[ 33 -23 -35   9 -69  18  24 -52  38  -6  -9   1 -80   8 -19  -1  -2  -8
  18  39 -33  11  12  -7 -32 -53 -33 -38 -60 -21  48  -3 -42 -23 -19  34
  39   5  19 -62   5  54]	6
[-30   7  13  12 -41 -31  17  12   5 -28 -24  23 -18  17   9 -41 -11  33
  17   0 -10  17  16 -10 -38  -1  15 -60 -40 -30   4   1  -7 -62 -15  38
  24  -5  -6 -33  -2 -10]	5
[-77   8  16  26  -4 -57  25   0  10 -38 -26   2   6  37  27 -38 -31  -3
   4   9  -2  18  38   9 -16   8  30 -33   7  20   0  12  -6  18  31 -31
  -6  -6  21 -38  29 -28]	10
[-24  -5   7   6 -42 -57   3   3 -13 -72  35   7  55  20 -18 -23 -17 -11
   4  35   2  -4  13 -14  19  42  22 -22  26  27   2 -18   7 -32 -21 -14
 -19  -5   5  18   5 -55]	5
[ 19  -8  11 -23  52   6  28   9   5  20  22 -16   9 -14 -20 -22  27 -10
  -4 -55  31  26  43 -34   0  17  14  36  -6  -6  24   7 -38  42 -42  13
   6  -8  19 -13 -15  22]	8
[-23 -46  -7  13  18 -91  10   8   0 -29 -31   6  31  50 -16 -49 -74   3
  45  43  26  47  50  -7 -22  -9  50  -6  -2  27  13  -7  -7 -10 -21 -23
 -17  11  20 -26  -5 -26]	10
[  4  14  35  36  38  12 -17   6  31 -28  -5  12  -1 -27 -33  -5  18   5
  23  21  -2 -59   7  27  20 -21  -5  45  13  -7 -14  31  22  -5  13 -41
 -15 -15 -13   1  31  17]	4
[ -3 -30  60  20 -48   6   8 -44 -18 -34  10  -1   6  36   4  -5  -5  14
  10  28 -16   3  34   0  15 -61 -46 -37  -2 -11  17  18   7 -21 -33  20
   8  -2  -5  10  26  10]	4
[-14  -6  47  16  -1  41  56 -11 -23  -1  70 -25 -21 -42 -23  -3  11 -32
 -27 -11 -23  -6  29 -29   2  26  -7 -36 -14  -2  10 -20 -31   5 -28  -6
  76  11 -34  -4 -31  55]	6
[-15   8   4   8 -30   5   4  12  10 -35  25  -1 -48  15 -17 -25  29   5
  17  44  14 -24  -5   8  18  44 -50  47 -74   0 -25   5  11  -4  27  -8
  18  18  25  30  45  40]	10
[ -4 -37  15   6  52  -4  44  12  48  13  27  16  -8 -61  -8 -20  54 -20
 -24  -8  -9 -21 -39   2  -2 -20  22  12 -31   4  -2 -27 -24  47  -3 -16
  70  12 -26 -23  -9  58]	5
[  4 -28  36 -19  15 -22 -18 -14  -4 -20  -6  -1   0  20 -12   2 -43  22
  34  -2  25  24  53 -15   6 -78 -17  14  48  10  24  24 -18  21 -71   7
 -30 -20  21   7  18 -25]	9
[ 16   8 -14   8   1 -10  11  26  28  20  35   7  -6 -27  25   1  41 -69
 -32 -47  21  19 -36  11  17  33  28  58  19  -4 -13  -5  -2  57  23  28
  25  31   9   5   1  38]	9
[ 18  41   5 -10 -21 -31  13 -38 -40 -40 -29  15  67  28  -4  30  19  43
  22 -35 -18 -14  50 -36   6  22 -19 -30  -6 -38  17  38   5 -26 -37  34
 -59 -22  -1 -51 -11 -28]	8
[ -3 -16 -23  73  33 -53 -20  34  -5 -45 -28  -5 -18 -10   1 -48  68   0
  42   2 -18   1 -64  -5  12 -38  43  21  35  39  21  14  15 -35  40  -1
 -42  58   1   4  38   1]	6
[  1 -16  68  -6  76   7  13  21 -25  10 -48  15   8 -28   5  19  20  21
  28 -36  25   1  55   2 -18   9  -1  17 -16 -14 -13  31   0 -68 -23  41
  -2 -16 -23 -39 -28   7]	11
[-14 -20  19  -9  32 -30  27  -7   8   6  38  -4  18  30  23 -12  24 -15
 -20  -6  -1  19 -44 -19   8 -34  17  -6  33 -39  37  24 -21  71  -8 -10
 -18 -13  18  15  27 -21]	2
[-30   8  18  -8  39  40  -6   0 -26  37  19  16   7   1 -26 -27 -58  20
   9  28  27  -8  66  22  -2   1   4   4  55 -35  -6  11 -11 -27 -19  -5
  -2 -20  23   6   2 -33]	9
[ 30   0  20  18  -3  37  41  -5  -9 -25 -55  25  30   8  27  27  16 -37
 -57 -50 -22  61  21   3   9   6  -3 -17   0  36   1 -26 -19 -47  24  17
  40  -8 -18 -61 -39  11]	1
[-12  38 -38 -11  25  30  21 -15 -36   2 -80 -36  38  -6  28  52  -7 -49
 -22 -55 -30  78  35 -30  25   5  26 -21  -6  51 -49 -28 -18  57   5 -54
 -56   8  -3 -45 -48 -51]	11
[  -9    9   56   27  -35  -47   58   26   24 -101  -23   -7   14  -25
   31  -28   68  -55  -64  -31   -9   -7  -23  -16   18   43  -32   18
   -6   63   -9  -21  -49  -48   14   20   62  -12   16    3   52   52]	11
[-26  -3 -11   2  -2 -20 -31  18 -20  27  26  -6  13 -25  -3 -24  15  29
  39   9  43  17 -32  20   6   2  27  48 -81 -18 -29  -6  38   5  -3 -13
 -14  51  10  -3 -14   9]	7
[ -4 -40  -3 -30  50   7 -13  16 -13  23  29 -16 -13  29  19  12   6  34
  43  17  32  24   2   8 -14   9 -14  36 -40  10   2  -2  23   8   8   0
  20  23  -5  47 -10  -5]	5
[-28 -23  13 -13 -31 -61  35 -47  25 -21  25  12  22  46 -10 -41  28 -43
  -6  51 -29  23  12 -30  -9 -33  11 -66   9  27  -1 -18 -36   9 -20  -9
 -10  14  26  -4  21 -34]	7
[ -7  59  23  13 -26  19 -18  12  10  -1 -67  -5  39 -28 -14  45  18  -3
   2 -34   6  22  -5  28  39 -49   1  22  27  15 -10  41  -1  13 -60 -13
 -77  31   5 -29  24 -44]	3
[ 13 -29  30  31   5  17 -36  -9  -7  18 -14 -21 -35 -33  24 -24  46   0
  40  -3  38  -8 -41 -10 -14 -46  -7  20  -5  34  31  51   9 -20 -37 -26
 -17  17   5 -12  55 -13]	7
[   4   53 -109  -25  -52   49  -31   18   -2    5   11   37  -66   82
   25  -18    0    5   48   56   25  -10  -29   29   26    0  -18   -2
  -57  -59  -54    3    1   18   56   17  -44   35   53   15    7  -61]	6
[ 14 -11 -27  19 -42  66   0   2 -33  15 -15 -30 -29  32  35  71 -12   8
 -48  -7 -42  83   7  30  -6 -39  -2 -46 -24   2  24 -43  26 -31  30 -21
  40  17 -38 -14 -19 -15]	1
[ 14 -13   6 -27  45   2 -10  10  64  36   3 -16  52 -25 -26  40  10 -10
 -19 -19   6  -1 -22  24  27  -3  35  21  37   2  -1  10 -29  33 -72   0
  -3  11 -22 -10 -14 -14]	3
[ 13  39 -27 -10  -9  40   7 -20 -25  34  46  -7  23 -23 -68  36  40  59
   4 -16   3  -7  33  -5  -6  24 -21 -10 -53 -51  25  -5 -13 -45 -35  33
  -2  14  -8 -50 -31   3]	2
[ -2  34 -27  11 -33  26   4   5   4 -22 -44  -9  -4 -14  26  14  -5 -19
 -35 -35 -11  38 -11 -11   6 -16   8 -27 -16  12   2 -25 -22   3  -6 -15
 -11 -11  13 -18 -18 -20]	11
[ -4  11 -84   4   3  19 -18 -11  33   1  -1   7 -47  57  39  -1  40  30
  -4 -10 -13  -6 -13  29  -1 -24 -34  -1 -35 -44  21   4   3  16  66  27
   4   9  35  11   7  -8]	9
[ 25 -16  41 -12  40  20  42   4 -32   8 -14   1  33  -7 -40 -10  -3   7
  20  -1  -8 -29  69 -23  19  27 -43  -4   4  14 -16  21 -36 -42 -48  62
  33  -4 -35  -9  -8  38]	4
[  65   -4   57  -17   -1   44   22   -1  -45  -22   39    5    4    4
  -53   37   -5   16   16   20    3   -4   86  -13   -8   14  -43    0
   -3    1   16  -26  -10 -114  -40   69   31  -12  -24    4  -11   19]	1
[-24  43 -36  -5 -18  22 -25  -5  -5 -19  -5   4  89  -8  24  48  31  14
 -47 -26  -2  35  -1  14  12  32  28  -4  12  32 -32 -26   1 -25  -7 -43
   5  44  11 -27   3 -11]	10
[ 18  17  56  31   3  -2  38  24 -29 -19  -2  -5  38 -39 -43  18 -23 -49
 -29 -63  14  39  56   0  22   8  24  42  16  11  -9 -39  -1  -1 -40 -10
   5  -1   1   0 -25  12]	1
[-39 -18  70 -10  21  -4 -12 -21 -37 -43 -17 -28   9  10   4  25 -10  22
  22  22   2  82 102   0  -6 -38 -11 -45   5  -1  22  41  38 -24 -24 -78
 -38 -15 -30 -43 -26 -22]	0
[ 14   5   5  41  18 -35  52  21   8 -58  43  -7  17  -2 -29   1  40 -53
 -48 -36 -55  15 -57 -18  24  34  35 -13   6   9  20 -15 -19  33   9 -14
  46  30 -47 -23 -19  35]	2
[  3   0 -12  47 -27  14 -16  -3 -11   8  -9   8 -41 -28  43  23  14 -30
  -4 -38   4 -39  -4  25  17 -27 -30  29 -11  -2 -27   5  20   7  39   7
 -11   7  21 -35   7  -1]	9
[-65   0  56 -34  41 -24  18  11  29 -58  17   7  32 -39 -26  22  21  10
 -42 -59 -38   6  36 -30 -36  34  24  -8  15  21  19  15 -30  11 -68 -49
  43 -24  -8 -27 -32  22]	5
[ 18 -64  79   6  41 -37  22 -16   7  34  33  18 -30 -34   0   4   0  11
  16  -8  13 -16 -11 -20 -46 -31  -3 -13  -8  -5  23   8  10   7 -12 -21
  42 -16 -40 -30 -39  66]	6
[  5 -27   5 -17  10  -7 -22  27 -17 -26  22   2  -1  -5  15 -30  20 -15
  33  31  32 -43 -27  -1  46 -22  -4  50  32  21 -38   9  16  51   4  10
 -19  18   5  66  62   5]	6
[ -7 -12  55 -22  21 -40  15 -37  30 -82  -5   2  47   1  32  -1  50 -24
 -32 -26  26 -75  12   2   9  27   2  24  44  62  -7  23 -14  20 -12   1
  42 -15 -28  -7  32  11]	7
[ 30  21  18  14  -8  13 -13 -14 -33 -37 -15  11 -16  41  16  33 -21   8
  17   8  14  10  45  14   6 -39  -5 -21  32 -16  -1  28  29 -26  -3 -38
 -46   1   1 -35  38 -23]	10
[-15   8 -21 -36 -36  -5  14 -28  32  22  23   5  44  16  20  33  28 -19
 -20  40 -23  -3 -65 -23  -2   3  -7  -9   1  53  -9 -30 -46  67 -13  -3
  -2   4  24  15  25 -30]	11
[ 28 -26  40   8   1 -23  15 -22  26  19 -17 -12  -7 -13 -39 -16  28  12
  19  25   2 -16  10 -16 -13 -44  17   1 -17  -4  33  15 -26 -12 -69  16
 -23  17 -14 -11  -6 -13]	8
[ -5 -25  13 -35  -7 -23 -35   5  44 -11   3  20   9   9  26 -22   0  -1
 -18   5  57 -17 -39  47   8  10   8  62 -14  11 -15  10  43  55  30 -59
   3 -26  15   8  37  -2]	7
[-15   6 -36  30 -18 -44  -5  -4  -9  25 -18  18  -8  57 -13 -70 -42  -1
  25  35 -22 -22  -7  -8  -3 -16  23 -35  31 -26 -15  -1   2  24   5  16
 -74  10  40  25   7 -42]	0
[  8 -18  32   0  58   6 -44  26  16   5 -48  25  -9 -86  -4 -43  36  45
  46 -39  27 -51  -5  -1 -28   0  39  14 -15 -61   6  38  31 -44 -43  51
  -7  -5 -44 -25 -25  34]	0
[ 16 -28  54  -9  26  27  12  33   6  25  79 -36  -8 -58  21  12  16 -42
 -30 -31  16  21  -4 -12  12  50  14  30 -29 -12 -25   0 -20   9 -33 -14
  72  -4 -16 -17 -14  61]	8
[ 24 -30  -1 -24  36 -13   3   4  18   2 -24  35  -9  26 -16   8  29   6
 -15   7  11 -38  46  33 -21  10 -28  69 -56 -22 -54 -33  45   0  55  33
  42   2  -5  64 -12  66]	1
[-27  33  15 -20   3  36  47  -4 -63 -25 -14 -26  69  -6  30  60   6 -59
 -49   1 -49  69  34 -19  48  15 -14 -24  33  22 -19   6 -16  15  -3 -49
 -16  23 -16  -2 -31 -12]	4
[ 15  -7 -19 -17  -7  45  39 -27 -11 -11  -8   8  11   5  59  -6   9 -38
 -53 -30 -19   2 -44 -16  30  21  -7 -27  12 -21 -34 -51 -34  15  19  15
  61  -1   2  18  -3  25]	6
[ 40 -18  14  24   3  30  31 -30 -49 -12 -21  14  38  36  39  19  16 -21
   1 -15 -10  67  14  -2   9 -35   3 -35   4  13  28 -27  20 -19  29  40
  13  20 -30 -19 -18 -12]	1
[-45  20  26  20 -37  17  11  -4 -38 -30 -26  -2  -9  -8  -2 -19 -10   4
   5   9 -12   6  60 -25  -2 -53 -22 -38  10  11  13  13 -20 -20 -40   4
 -13   7   4   1  11 -40]	9
[ 45 -35 -34 -37  36  25 -21  15  24  39  27  20 -32  20 -13  -7   6  14
  19  49  53 -16  24  40 -12 -27 -32  50 -56 -35 -12  -9  18 -15  23  26
  16  19  18  17 -12  46]	3
[ 20 -15  40 -15   0 -23  14  19 -11  -6  72  -1  15  16   9  23 -27 -48
  -4 -13  -6  28  14  -7 -10  11  33  -4 -15 -17  -6 -28  11  29 -16  19
  -5   5   5  15 -31   9]	11
[ 12  21 -37 -20  14 100 -30  10 -32  49 -10 -29  28 -42  34  64  -9  35
 -38 -40  12  28   5  22  11  -3  -5  10 -15   1   1 -38  -4 -39 -13 -27
  12  21 -12 -12 -53 -39]	9
[-58 -26  56  14  -6 -48  35   0  42 -51 -19  -7  23  -8 -22 -63 -44 -60
 -30  -4  23  21  25  27  40  40   8  16  24  50  -8   6 -41  39 -24 -12
  27 -33  31  -5   2  -1]	11
[ 26   2  58 -10  26  67   6  33   1  20  -6   8  -8  32  15  55  -2   3
 -11   6  47   5  16  28  23 -15 -16  41  19  31   2  25  -9  -1 -32 -23
  -4   9 -22  15  14 -46]	10
[-18  -5  55   2  15 -38  57 -11  19 -25   5  16  27  -2  20 -51  -5 -29
  -3  -5 -20  13 -20 -33 -14 -12   5 -36  -3 -15  42   9 -27  28   0  14
   2 -25  12 -35   1  21]	3
[ 29   6   7 -27  60  29  -2  17  11  61  43  -3  25 -19 -23   0 -27  14
  29  -1  29  -6 -24 -12  17  26   4  49  18  -6 -21  21 -42  30 -43 -10
   3 -14  25  -8   9  33]	6
[ 36 -25  72  -4  22 -27  10   2  17  -9  81   9   1  16 -21 -20  31   3
  49  34   3  19 -34   3  -3  25  -6 -37  35 -24  35   8   7 -31 -27  16
  32   8 -36   5  35  13]	0
[ 15  18  23 -18 -12  -8   9  18 -31 -84 -17  -4 -11  26  46  33   8  -4
  -8 -22   1  67  36  12  23   0  -9 -17 -16 -44  -2  -6  48 -39  38  -5
 -18   3 -15   1  12  12]	10
[ 59 -31  10  -8   1  21   9   4  -8  -1  38 -16  53  14  -2  72  16   1
 -37  -3 -21   9  13  13  -1   2 -22   4 -37  27  15 -68  28 -45  14 -31
  23  12 -30 -16 -19   3]	3
[  4 -18  15 -16  -9 -65  44 -38  42 -61  -9  28  55  13  48 -27  47 -46
 -60 -64  10 -27  -1 -32 -20  29  -9  -7  -9  32  -5  -7 -29  51  11  -5
  55 -26  20 -73  13  60]	3
[ -7  13  29 -19 -22 -12  38 -22  28 -15  68  33  14 -26  28 -40  38 -42
 -41 -27   8   2 -68 -25   9  50  20 -11  23 -23  23 -18 -13  72  26  16
  37 -26   5  -2  -2  29]	8
[-45 -36 -18  22 -13 -75  -9   5  11  24 -28   1  47  13 -18 -43  37  21
  13   3  28  26  -9  -2  -8  -4  52  -7 -25   6  10   3   1   4 -40  15
 -41  31  15  -3 -14 -52]	11
[  3   0 -64  11 -31   5  10  14 -23 -10 -10   0   7  24  29 -23   8 -21
 -18 -10  -5  93 -34  -6  17  19   7 -18 -13  21   2 -15   1  15  48 -49
  17  21  20 -45  14  21]	6
[-40  48  -9  14 -23 -20  40  -4  45 -50  23  -1  34 -36  23 -12  80 -11
 -66 -51 -14 -30 -65 -13  16  54  14  16   1  27  25 -21 -56  25  14   6
  48  12   3 -36  -2   6]	9
[ 29 -17 -33   5 -46 -51   8 -10  15 -55 -26  19  23  13  32 -60 -12 -28
  19  -4 -17  25 -86 -50 -10  -2   8 -23  45  47  48  -3 -37   9 -31  55
  17   4  30  18  57  17]	5
[-14  16   7  14 -28 -84  33   6  -7 -94   8  -1  29   6  22   4  45 -41
 -16 -25  -5  31  -3 -20  12  27   6   2  45  81  10   8  -4  29  45 -33
  12  12  -7 -54  35  38]	6
[ 18  23 -18  -3 -19  48   0  -2 -16 -24  45 -15  -4 -19  -3  32   7 -16
 -27 -46 -24  28  -7   6  -2   7   1   0 -17 -10  28 -40  17   2  -6  21
  59  32 -20  33  -9  56]	7
[ 28   1  37   8  12 -33  29  -7  12  -8  34  40  59   3 -27 -39   9 -10
   2   4  14 -16  -3  -9  26  24  21  23  35 -14  -6   2 -19  -4 -20  56
   5  -1  -2 -20   8  22]	9
[-24  15  46   4  50  24   9 -18   4 -26 -22  13  15 -18  -3 -24  13  18
  16  12  22 -60  39  11  49 -29 -15   7  35 -21 -19  21   5   7  18  22
 -30 -34 -25  27  -7 -22]	4
[-22 -43  78 -17   2 -25  13 -11   3  35  57 -28 -66  -2  -3 -11   0  46
  19  11   3  39  31  -9 -40  -1 -16 -54 -35 -38  46  52 -20 -40 -40   6
  25 -24 -10 -70 -24  25]	8
[-25 -27  25 -31  -4 -15 -24  55  35  22  16  19  14   2   1 -27 -30  11
   7  28   6  40 -18  41   1   8  38 -42  -7 -33 -16  25  14  19 -45  -8
  29  12 -42 -17 -15  -5]	0
[ -2  43   6  13 -32  68 -17   4  -9  -9 -53  -2  29 -54  27  55  22  -6
 -21 -50 -19  27 -20   0  25 -58  18 -32  42  -6  10 -14   7  -8 -34 -27
 -33   7 -22  11   8 -57]	6
[-15   4  28  13   5 -13  21  23  18  27 -10  25  65 -44 -35 -47 -35 -10
   0 -14  16 -26  -9  16  50   7   6 -11  47 -16  -9  17 -35  17 -54   8
  -9 -28   8 -16   7 -20]	4
[  0   2 -17   2  11  12   1  20  29  30   8  16 -49  18  -7 -28  18  21
   1  24  20 -52 -18  33   8   5 -23  41 -39 -38 -16  -3  12  -8  55  63
  -2   2  10  22   0  28]	3
[ 35 -11 -15  31  -2  65  28  20  -6  11 -11  -6   3   3   3  34  31 -15
 -63 -11 -39  -4  10  -5  24  25 -14 -14 -66  24 -34 -43 -14 -53   5 -18
  38  31 -32 -19 -37  14]	10
[-17 -77  58 -28  59  -5 -19  40   0  35  40  -4  34 -30   1 -20 -36  13
  24  24  50 -18 -35  23  14  47  11  24  -6  12 -25   7   1   8 -53 -13
  53 -18 -27  25  -5  -9]	11
[-50 -38  37 -11  -2 -69 -27  -6 -22 -39   5  -5   6  35  -7 -52 -26  25
  22  91  27  68  36   0   7 -59  36 -38  -4 -36 -26  14  29 -24 -28 -41
 -57   3  12  32  -9 -27]	11
[-25  17 -42  13 -29  -6 -30  45 -39  -6  51  17 -44  46 -40   0  15  52
   2  36 -17 -28  23  17 -28  44 -25  36 -58 -52 -13 -11  52 -50  35  -1
  -8  34  24  43 -16  33]	0
[-12  -7  11  10  -6  27 -24  17 -19 -12 -46  -9 -22 -17  17  29   1  25
 -21   3   9 -46  17  20  21 -34 -37  43  10  -2 -20  26   9 -20 -18 -40
  -8 -17  -1   8  37 -26]	9
[-29  16  10  12   4 -32  44  -5   4 -35 -60  -6  -3 -19 -10  -5  15 -33
 -52 -37 -21   0  23 -21  -7   9   0  -2 -10  29 -43  -4 -54  -8 -10 -25
  27   5   1 -54 -20  19]	2
[ 45   8 -12   3 -14  46 -10 -22 -28   7  31 -25  23 -52  33  -2  35 -33
  -7 -32   1  32 -45 -24  13  60  -7  -9 -39  -2 -19  -4   6   6 -22 -16
  36  41 -15 -42 -24  73]	0
[-27 -37  30  -6   0 -27  12  12  17  26 -22  -9 -70 -42  31 -28 -25 -33
  -2 -28  15  47 -20  -7 -11 -46  37 -34  15 -59  27  16  -9  46 -32 -25
  -8 -30   2 -17 -15 -27]	8
[-28  -9  -2  17 -28  -8 -37   6 -24 -37  -7   4 -10  16 -33 -52 -12  40
  14  31  -6 -11  32   0  -1 -47  31 -20 -34 -29  -7  10  19 -55 -45  -4
 -35  21   9   1   2 -24]	7
[ 15 -37   0  29   2 -42  30 -19   4 -40  60 -27 -49  13 -11 -69 -13 -39
  13  20  -8  30  18 -18  -6   2 -23 -27 -17  -8  53  22  -5  22  27 -21
  38  -7  16 -18   3  89]	4
[ 34  37 -43  24  -8   2 -29  16  19  -4   0  18 -11  24  15 -22  32  34
  21 -11  32 -18 -32  28  25 -13 -10  70 -53 -30 -34 -28  34   7  64  60
 -12  27  25  58  10  34]	8
